(in the rows, 128 means zero)
Each row has a class, written after it.
151	122	137	109	125	153	96	89	68	150	184	129	151	143	177	88	167	80	81	117	102	118	183	132	135	119	107	148	107	139	177	151	152	145	112	114	164	123	83	131	146	104	176	140	115	162	67	114	124	220	118	71	130	134
<113>
145	139	122	141	143	122	78	109	132	102	160	95	118	108	141	113	182	96	145	109	107	128	140	154	122	135	118	115	138	130	145	112	144	123	147	147	133	126	130	109	155	113	153	94	161	121	156	120	141	132	124	135	134	130
<114>
156	117	106	177	99	101	153	162	133	119	117	142	128	118	110	156	112	138	135	93	96	118	128	126	126	135	133	107	133	131	115	122	152	124	136	162	115	141	148	82	119	117	122	91	143	135	136	120	112	67	180	123	136	117
<59>
185	136	152	152	104	128	119	187	162	140	88	134	125	124	146	147	113	113	108	127	109	108	122	99	87	135	114	115	120	156	74	113	151	111	161	167	153	152	143	105	135	132	127	89	106	125	139	162	70	65	135	155	146	88
<159>
140	121	102	134	129	150	108	105	100	135	203	124	133	132	146	111	143	95	123	100	109	127	162	138	130	121	110	131	129	140	176	108	144	127	127	113	132	127	123	102	132	115	153	125	154	149	127	85	132	153	153	110	145	144
<59>
131	133	138	162	128	125	157	138	201	130	101	136	145	151	122	125	70	112	119	88	164	110	130	90	119	109	99	134	117	134	95	110	126	102	119	155	121	146	173	87	105	133	146	115	144	112	125	105	58	69	117	152	134	123
<58>
155	130	133	135	118	132	145	139	159	98	74	133	150	145	128	158	129	99	124	118	180	116	140	120	96	151	120	101	112	150	141	94	153	134	141	191	123	135	157	87	85	149	120	90	117	112	102	113	95	98	126	141	158	97
<114>
149	112	131	120	98	133	145	135	70	148	112	151	149	127	140	116	157	125	83	127	95	115	154	138	126	158	134	130	126	131	185	162	161	143	128	144	134	126	99	119	117	126	145	133	96	171	64	129	131	166	178	70	137	107
<34>
120	141	153	92	88	158	165	148	73	167	114	133	167	170	182	121	104	99	66	153	165	113	154	101	112	143	118	159	157	170	150	138	148	135	126	136	154	156	82	144	79	125	111	127	60	168	64	124	126	150	181	80	169	86
<34>
84	64	114	122	152	119	134	102	106	125	88	114	176	121	142	96	129	158	94	121	123	96	156	140	184	154	104	141	106	91	196	132	110	126	141	150	133	102	132	129	100	121	222	138	145	129	33	167	110	153	98	88	137	135
<59>
155	124	116	147	137	135	136	144	161	127	101	153	139	149	127	138	103	93	128	92	155	113	138	91	119	120	121	133	119	147	122	90	145	114	135	156	128	135	173	99	105	137	118	106	130	112	112	125	67	98	133	152	142	121
<159>
137	112	100	133	145	149	114	75	107	98	197	140	122	124	112	99	151	95	137	80	119	115	158	147	128	97	108	125	117	119	176	135	140	130	104	107	107	112	141	86	123	132	144	135	177	153	124	66	112	182	133	111	106	165
<4>
135	79	144	131	97	121	152	88	99	170	131	137	161	130	116	96	146	132	77	126	92	97	165	152	152	138	89	134	65	88	174	169	138	145	95	127	145	120	111	127	112	129	199	174	144	200	24	123	85	175	86	72	85	140
<58>
119	79	127	144	144	100	94	108	145	138	95	107	155	110	130	80	121	144	97	126	76	99	152	140	166	149	80	132	73	89	136	159	94	125	141	137	159	108	133	136	157	125	239	150	146	141	69	162	71	134	77	96	97	134
<58>
137	99	139	118	119	130	141	126	93	122	106	153	159	116	124	120	164	138	99	118	102	105	141	144	136	159	128	131	107	119	176	168	149	142	127	138	126	117	118	121	122	133	157	127	127	160	72	134	120	158	153	88	113	118
<34>
164	138	123	162	79	126	166	173	148	143	148	151	132	133	128	159	70	101	122	105	136	107	124	88	87	128	122	118	119	165	109	76	171	122	112	137	134	158	135	77	91	129	92	123	125	163	133	73	57	78	163	138	133	124
<59>
180	114	134	153	89	108	139	132	97	147	126	158	142	136	138	137	134	101	94	113	85	111	167	120	124	130	127	116	93	132	136	172	157	148	113	140	154	133	104	123	140	110	141	134	116	170	67	121	104	157	146	81	112	120
<113>
138	125	107	109	175	137	77	87	108	89	177	98	149	127	167	92	156	73	117	109	104	144	184	143	136	121	118	123	114	141	182	121	135	147	136	148	148	103	121	108	153	99	178	117	143	135	106	90	151	163	136	102	140	141
<114>
151	122	156	138	127	108	123	150	198	125	89	104	142	114	122	126	95	102	117	114	152	98	112	104	108	145	92	110	99	146	91	113	123	126	144	167	142	152	152	107	105	157	167	91	148	122	107	145	41	109	112	142	136	99
<117>
154	116	115	149	170	123	118	92	145	86	170	165	109	135	83	111	170	91	171	65	148	129	138	136	123	100	149	122	115	118	189	124	143	144	97	121	93	119	189	91	135	139	112	123	200	98	136	60	111	179	137	158	116	159
<113>
115	82	115	138	130	109	152	95	111	110	115	150	147	134	114	124	132	122	124	84	127	99	160	147	143	133	133	119	111	108	182	152	135	132	138	148	109	113	143	105	103	135	154	128	134	131	69	108	109	155	131	82	110	122
<4>
140	81	117	117	146	147	90	98	100	112	180	126	141	115	146	90	172	106	121	104	111	106	160	135	147	132	100	118	100	114	202	121	153	121	127	125	133	110	133	82	134	124	179	142	175	150	97	93	112	182	108	115	129	153
<59>
116	132	91	140	202	121	103	102	163	91	198	114	126	90	112	70	116	92	163	70	93	113	136	100	123	100	112	139	108	103	153	99	93	137	99	92	121	114	165	152	172	143	192	156	242	151	121	64	72	163	116	134	85	193
<34>
143	120	144	175	73	116	159	115	101	183	103	128	142	152	97	140	120	136	86	128	109	101	157	127	137	140	145	147	136	128	147	181	138	120	117	127	146	158	92	148	96	110	149	124	101	126	73	188	107	144	120	73	128	99
<113>
129	106	141	130	147	126	126	122	168	93	63	124	159	138	125	140	135	104	136	128	192	111	144	125	122	156	114	113	92	137	164	85	136	130	150	189	129	122	158	110	94	146	149	98	132	100	80	132	96	116	100	147	146	102
<114>
123	90	147	138	150	132	129	138	164	109	90	128	162	120	132	118	103	138	124	114	160	88	141	104	140	160	83	121	77	129	138	92	123	116	150	172	136	119	162	112	96	147	192	109	160	124	72	144	52	122	93	147	128	110
<59>
147	125	143	113	121	142	92	95	126	125	166	100	118	118	137	94	177	105	113	120	112	124	139	145	133	126	116	135	140	141	167	137	134	134	127	124	136	139	117	95	121	131	162	111	135	130	131	145	136	165	137	107	157	121
<117>
93	149	88	201	119	102	171	109	172	137	94	98	127	141	62	132	82	140	147	70	144	123	132	138	139	123	176	136	168	109	130	111	114	126	115	154	94	146	176	112	86	117	127	93	146	95	124	133	110	70	123	125	114	132
<114>
147	110	110	113	116	112	152	102	81	123	123	145	164	129	135	119	165	97	91	105	127	114	172	149	137	140	134	103	79	121	196	125	167	151	114	158	135	105	117	96	109	105	152	128	119	171	49	107	137	154	125	80	113	126
<114>
169	68	113	90	191	136	60	98	94	81	171	153	137	109	150	86	200	78	139	117	106	136	169	136	151	108	121	109	94	121	211	138	134	169	125	119	135	85	165	125	170	135	154	157	169	144	89	74	138	204	143	123	110	166
<159>
118	95	110	138	169	123	143	118	172	84	108	141	157	139	124	116	82	87	150	82	167	107	153	92	123	115	97	120	96	132	136	101	117	123	141	164	125	122	162	105	97	149	167	114	159	118	78	86	56	126	112	133	125	128
<4>
160	136	139	131	137	136	106	100	101	137	191	117	122	134	160	95	140	86	92	109	92	121	166	119	126	104	114	149	113	136	154	144	145	130	100	106	151	126	108	129	157	113	173	134	150	161	108	95	115	184	118	103	121	143
<113>
163	144	117	133	108	145	134	99	104	138	210	144	118	145	148	106	149	87	100	107	85	131	151	148	113	95	109	133	121	134	158	137	162	127	96	116	125	121	116	87	156	113	134	140	144	176	142	63	132	142	163	103	131	160
<58>
145	143	118	208	99	86	172	149	180	141	90	163	114	139	56	173	99	137	137	55	130	114	98	126	112	107	172	127	142	116	108	141	141	122	105	142	88	154	194	101	112	129	98	89	171	83	149	122	99	66	157	142	113	131
<113>
130	103	114	166	148	93	140	103	191	110	114	112	144	106	74	119	98	114	140	68	124	113	131	127	142	115	141	125	109	111	139	132	110	142	111	144	111	131	176	106	114	134	171	108	185	128	103	121	75	112	133	119	94	145
<117>
147	139	124	164	121	107	145	128	136	111	108	161	132	141	129	144	142	111	121	82	114	130	142	127	128	126	150	117	117	131	137	139	169	137	123	162	126	127	148	98	143	116	117	85	122	123	115	126	131	117	181	107	131	122
<113>
144	71	163	147	71	112	139	119	80	184	79	127	135	127	107	119	165	158	85	149	112	79	146	151	155	170	103	124	111	118	154	195	130	107	154	137	150	139	81	134	87	135	188	119	112	135	53	207	116	160	94	74	123	77
<4>
139	122	101	152	163	146	97	93	144	127	151	109	114	124	99	80	157	117	144	76	120	126	136	136	143	97	139	154	147	104	179	121	112	119	112	110	101	124	186	105	128	135	158	114	174	97	140	123	113	136	88	140	108	154
<159>
133	148	132	163	80	152	133	95	128	183	186	101	116	164	106	103	128	119	108	114	109	115	139	130	131	105	106	159	157	123	129	151	125	92	100	99	130	157	123	109	125	125	153	139	154	139	143	122	112	126	107	110	126	144
<58>
129	169	144	153	83	158	114	103	102	199	147	94	125	161	149	110	138	122	83	125	123	126	151	136	133	114	140	173	193	142	143	174	146	95	136	112	142	165	86	130	113	98	147	100	85	93	138	181	146	152	133	89	165	101
<113>
156	116	100	160	118	115	153	158	144	83	110	180	133	128	123	165	139	126	133	68	119	121	124	138	115	136	152	79	125	134	154	109	187	131	143	191	92	119	181	29	120	124	91	73	144	119	159	71	134	79	208	135	153	123
<59>
114	110	123	131	170	145	100	75	154	129	169	102	140	139	140	73	129	111	103	90	112	133	166	134	153	103	101	157	125	104	169	138	114	113	122	123	126	113	151	104	156	131	204	136	173	124	112	106	115	144	106	106	127	159
<58>
139	91	110	169	122	103	180	101	157	122	124	171	148	136	77	125	119	123	122	66	131	110	141	141	134	108	131	128	95	89	183	138	142	141	80	131	86	115	183	88	106	139	140	159	180	148	86	69	87	121	132	108	90	168
<58>
127	101	121	128	148	133	100	77	114	119	197	100	121	115	134	68	141	99	126	92	99	112	163	131	143	108	102	136	118	115	171	132	115	121	128	111	136	116	120	110	137	122	189	122	167	150	104	101	113	173	101	95	102	146
<4>
150	127	135	130	127	141	84	99	131	108	140	93	120	124	137	121	200	108	125	116	121	131	139	156	129	144	125	122	140	129	170	139	146	115	149	140	130	134	133	90	133	124	150	94	145	98	148	146	160	140	110	124	154	112
<114>
128	118	146	116	101	151	135	155	113	147	96	112	170	160	181	133	91	111	81	140	156	121	154	92	129	156	103	129	130	163	135	119	154	110	163	170	158	146	108	113	77	119	152	97	70	123	71	161	111	101	146	98	175	83
<59>
102	120	130	90	142	141	135	110	148	129	104	91	185	152	176	101	69	85	71	127	162	118	162	92	139	122	105	140	119	150	136	118	119	138	137	160	164	140	108	116	84	124	186	123	86	137	48	139	76	145	127	84	169	114
<117>
167	83	108	166	158	89	105	140	165	107	89	160	127	91	101	137	144	124	151	87	85	97	133	135	137	127	129	100	88	111	127	125	135	134	147	161	124	104	192	105	171	136	155	94	180	130	129	120	92	81	139	149	95	134
<159>
141	123	147	113	120	149	143	131	163	116	84	126	165	147	141	138	109	97	97	116	184	120	133	115	114	135	114	120	118	161	136	119	147	132	142	182	129	147	141	77	73	147	139	94	94	111	99	130	88	131	140	121	179	88
<117>
145	111	150	179	128	96	119	132	154	147	93	120	132	108	108	125	109	130	116	103	86	103	143	128	135	146	122	140	93	122	103	159	117	129	131	138	151	128	143	153	151	121	188	102	148	130	97	174	74	116	110	115	90	111
<113>
130	120	132	105	95	165	149	118	83	186	83	127	168	177	171	106	122	103	65	145	179	106	164	115	147	127	117	159	147	150	167	129	136	119	144	144	152	148	117	132	59	114	139	119	49	124	52	187	111	154	118	96	176	80
<159>
127	129	126	144	126	126	100	98	159	129	144	75	120	124	107	95	150	111	127	100	140	132	114	143	139	119	126	138	162	120	158	136	116	114	127	126	117	148	153	100	114	139	158	100	156	103	144	150	125	143	132	121	152	127
<117>
148	162	125	150	84	156	118	106	81	214	186	89	103	144	122	83	137	118	90	136	73	112	149	132	125	105	136	176	177	133	134	157	130	109	104	70	150	168	93	139	111	107	146	142	115	140	129	177	107	150	96	101	118	135
<159>
138	85	158	116	117	135	137	119	147	138	101	144	163	151	143	115	122	113	94	136	153	92	142	108	127	140	81	129	82	126	150	125	137	122	134	152	151	133	130	111	99	145	167	149	128	142	62	126	66	134	92	119	135	115
<58>
149	129	127	171	108	112	149	127	159	142	100	142	129	129	123	142	137	136	116	88	97	120	130	144	124	122	138	121	141	119	133	150	153	114	146	167	109	135	156	83	136	111	133	99	126	121	149	127	135	75	174	112	137	109
<58>
131	105	140	136	163	121	100	149	170	69	65	131	140	120	150	150	127	102	144	103	160	108	119	101	112	148	100	94	121	154	100	113	129	101	192	186	137	127	161	97	127	146	150	58	126	85	149	147	95	76	146	151	151	85
<4>
148	114	158	133	137	140	87	83	154	107	146	89	129	104	108	91	176	113	136	105	128	118	133	159	147	131	100	129	105	119	163	137	117	121	129	148	121	128	156	88	119	140	189	98	175	119	129	153	110	176	97	130	131	120
<117>
118	172	106	151	116	137	111	103	118	150	163	74	115	148	116	105	144	104	118	114	121	137	142	142	125	117	148	144	184	135	148	120	130	115	116	117	128	150	126	117	119	105	136	106	139	115	153	130	148	127	122	115	137	133
<114>
151	106	123	105	107	119	149	122	100	129	128	134	161	134	133	123	137	95	80	109	117	135	145	140	126	125	150	110	127	140	176	160	163	160	115	151	130	126	118	85	96	114	131	124	99	160	76	106	132	156	185	70	143	127
<117>
120	112	138	112	153	157	92	95	111	135	154	86	135	117	142	65	162	127	112	110	109	115	144	135	141	134	115	170	147	110	181	152	98	122	137	103	127	127	131	147	136	131	199	127	160	126	97	144	123	184	105	112	118	130
<34>
130	110	166	116	130	150	123	128	148	140	79	121	173	150	170	118	109	121	76	140	140	112	157	114	132	142	90	138	101	138	129	127	134	112	166	181	158	128	118	118	116	129	191	115	95	125	79	167	90	107	107	104	155	88
<58>
137	102	100	145	140	147	122	92	118	133	207	116	129	122	101	82	136	107	136	84	118	119	144	130	142	107	106	142	107	111	189	115	136	124	94	100	112	128	150	96	115	129	168	141	197	145	99	74	97	169	93	128	97	171
<59>
172	120	121	116	159	113	126	148	154	46	104	166	150	124	154	166	144	67	137	108	163	126	140	118	100	130	121	73	84	158	149	75	171	156	134	202	128	115	163	66	130	133	99	99	141	141	112	48	104	107	168	148	158	116
<114>
138	157	122	159	103	140	150	144	145	169	86	124	136	156	130	128	86	107	116	117	154	119	128	100	117	116	136	151	173	157	118	107	130	111	145	150	131	164	150	117	76	123	108	79	79	88	130	180	96	68	139	130	155	95
<159>
146	106	149	112	137	140	150	152	149	110	92	150	164	128	145	128	121	107	113	114	153	97	133	104	105	151	99	136	85	140	137	110	141	133	135	161	138	124	141	125	109	147	154	115	149	160	74	106	64	143	147	140	136	108
<34>
131	124	158	127	123	129	115	134	166	129	71	93	155	122	150	134	119	121	100	136	158	98	145	113	134	157	95	123	102	143	105	112	129	114	158	175	158	141	134	121	110	132	184	93	116	119	81	171	79	100	77	131	140	81
<114>
152	126	110	185	87	100	174	125	133	136	111	152	121	140	47	163	138	131	140	84	155	112	115	158	111	134	172	110	134	124	165	128	158	136	99	145	83	140	170	88	78	133	74	113	151	120	122	102	131	92	143	133	113	124
<114>
138	103	144	115	130	135	134	133	175	120	93	119	162	136	123	119	96	100	87	118	173	107	131	108	120	133	102	123	109	146	138	121	128	138	126	162	132	139	143	99	85	155	166	113	132	125	72	129	61	135	120	117	152	115
<117>
182	139	168	130	100	132	129	170	129	124	104	146	140	145	182	153	115	88	99	138	126	112	134	92	90	140	99	112	92	173	87	127	173	115	151	183	170	138	110	105	140	128	124	92	87	143	114	133	91	115	148	130	167	81
<113>
189	111	125	126	111	109	152	151	98	91	135	195	136	104	131	139	176	102	128	100	82	112	144	132	110	147	126	94	74	136	159	121	178	153	124	155	124	107	130	88	155	127	119	116	150	200	99	73	117	147	195	112	112	122
<34>
166	139	140	155	95	126	165	133	169	131	108	142	135	135	98	153	113	105	129	103	172	93	143	127	98	141	120	114	88	143	123	89	152	136	111	166	121	145	147	94	79	138	113	103	150	141	101	101	62	105	104	145	120	107
<114>
162	144	157	143	90	149	164	145	156	138	89	162	146	168	152	149	119	102	104	121	162	120	139	104	104	131	108	116	128	163	117	115	169	110	136	187	132	144	140	64	95	127	107	92	94	135	129	114	101	86	170	133	172	92
<58>
140	101	118	155	115	107	166	145	185	95	133	165	105	121	78	155	90	102	153	67	153	100	116	100	104	122	110	102	93	123	117	74	141	120	115	148	100	136	182	79	110	162	110	115	177	137	120	51	44	101	119	152	97	137
<4>
127	100	105	121	168	117	148	114	110	97	127	154	171	114	139	100	117	105	104	91	99	115	165	118	134	135	139	131	105	121	190	131	132	160	114	140	131	98	126	116	137	122	170	137	146	178	66	75	97	159	172	80	106	153
<34>
162	126	146	124	134	130	135	146	132	104	111	165	154	138	154	138	121	86	112	120	141	109	149	98	104	135	96	114	72	156	127	103	167	141	126	175	149	126	125	116	125	132	144	115	116	143	72	109	68	150	130	126	143	110
<113>
129	106	132	139	162	129	122	129	173	72	81	126	163	133	130	143	111	97	131	108	173	117	145	107	118	147	119	115	98	145	140	84	130	146	140	186	141	127	157	112	102	136	151	104	138	116	86	116	79	108	111	145	138	116
<114>
120	115	94	147	87	130	186	129	101	158	111	144	157	150	110	131	109	140	100	90	133	120	155	134	144	127	148	134	142	125	173	131	160	136	113	141	104	136	145	94	60	106	133	112	110	141	84	111	133	112	165	91	128	118
<59>
143	112	120	126	115	160	100	107	71	133	171	116	134	139	160	110	160	104	118	120	119	138	164	144	147	132	111	132	153	140	185	138	148	121	134	130	130	130	121	90	112	115	142	122	120	142	115	121	156	157	159	101	170	124
<59>
119	82	97	136	144	105	146	105	116	113	150	136	153	107	116	107	89	105	105	82	90	108	176	132	134	109	121	116	96	113	151	144	126	155	113	128	129	109	125	117	130	116	175	142	143	174	59	78	86	141	141	68	86	152
<4>
121	118	112	101	165	135	93	81	123	92	197	108	143	127	139	78	132	70	125	88	122	148	167	138	143	99	126	134	119	133	177	111	125	159	107	123	131	111	142	99	136	126	163	138	158	149	109	78	126	188	154	100	136	165
<117>
144	129	151	140	144	123	119	181	168	113	117	110	140	100	143	125	64	100	129	127	88	99	128	75	90	146	89	135	103	159	59	100	116	126	144	148	161	141	129	157	151	136	170	109	155	165	119	124	42	88	136	143	114	112
<34>
143	158	134	176	75	135	172	141	156	156	115	137	131	151	125	155	72	106	117	94	158	102	128	94	99	117	116	127	158	167	92	124	146	100	131	147	128	166	133	85	66	126	107	83	105	119	145	113	79	86	167	121	145	100
<4>
137	109	110	174	94	117	150	147	118	151	92	123	140	122	108	138	118	159	113	103	108	113	125	133	139	144	128	115	144	125	136	148	149	111	149	160	114	141	146	89	93	114	148	87	119	113	121	157	134	78	156	115	143	102
<59>
173	159	149	163	106	117	134	176	167	126	107	149	124	142	145	160	87	93	113	122	131	109	126	85	87	119	115	122	116	170	76	118	162	115	126	159	146	159	130	116	133	128	113	96	111	121	129	123	67	80	153	140	153	98
<113>
114	117	119	119	124	154	111	77	93	145	188	100	131	138	153	78	136	103	99	103	103	119	170	137	141	114	102	155	131	127	173	144	129	112	127	102	141	124	98	110	120	124	186	131	124	147	97	115	128	176	102	74	124	134
<4>
162	132	142	107	140	140	79	106	82	115	201	115	129	121	207	90	160	77	85	133	55	136	173	122	127	120	99	128	86	141	140	143	164	131	138	124	186	109	68	135	203	103	186	127	114	179	100	125	135	185	133	87	135	136
<113>
129	118	105	134	118	103	167	104	114	119	116	158	155	129	105	135	147	112	103	88	135	109	163	160	130	135	146	105	97	114	184	118	160	159	103	150	114	114	142	89	94	112	131	127	140	166	67	93	118	129	138	97	112	135
<114>
135	120	88	167	109	103	166	127	116	122	130	158	135	139	93	141	102	104	130	67	120	120	144	130	119	109	153	113	146	132	146	133	147	137	109	144	98	124	150	83	110	117	104	106	131	143	116	68	113	108	190	89	100	145
<4>
123	135	139	169	86	113	132	123	115	210	91	96	144	150	126	105	84	144	63	127	98	106	163	125	149	143	122	163	133	124	111	186	115	113	130	121	160	152	93	156	113	110	196	113	87	116	69	201	94	127	95	72	121	97
<113>
168	140	141	89	99	149	132	147	124	128	138	126	165	139	186	136	99	60	70	130	126	129	152	97	92	133	100	106	98	180	112	109	182	149	130	172	170	137	94	83	106	131	138	114	79	187	86	94	79	145	174	88	167	112
<117>
143	93	127	152	73	124	173	132	95	159	108	161	138	131	83	139	150	167	101	104	137	95	130	154	135	156	130	113	115	108	193	139	163	125	116	142	93	134	147	84	60	138	130	131	131	135	73	134	121	131	123	104	132	110
<59>
182	137	109	139	130	131	120	125	130	112	201	140	105	126	148	97	157	86	128	93	73	143	129	133	96	88	115	118	118	131	152	121	172	126	105	133	117	115	145	63	175	126	130	129	164	164	172	35	137	119	161	128	128	159
<58>
162	168	121	156	94	137	126	121	123	115	158	142	94	144	92	151	194	111	149	92	142	137	121	174	95	126	159	114	168	140	167	100	173	130	114	142	84	145	155	64	99	125	62	91	152	108	181	96	169	111	160	146	159	124
<114>
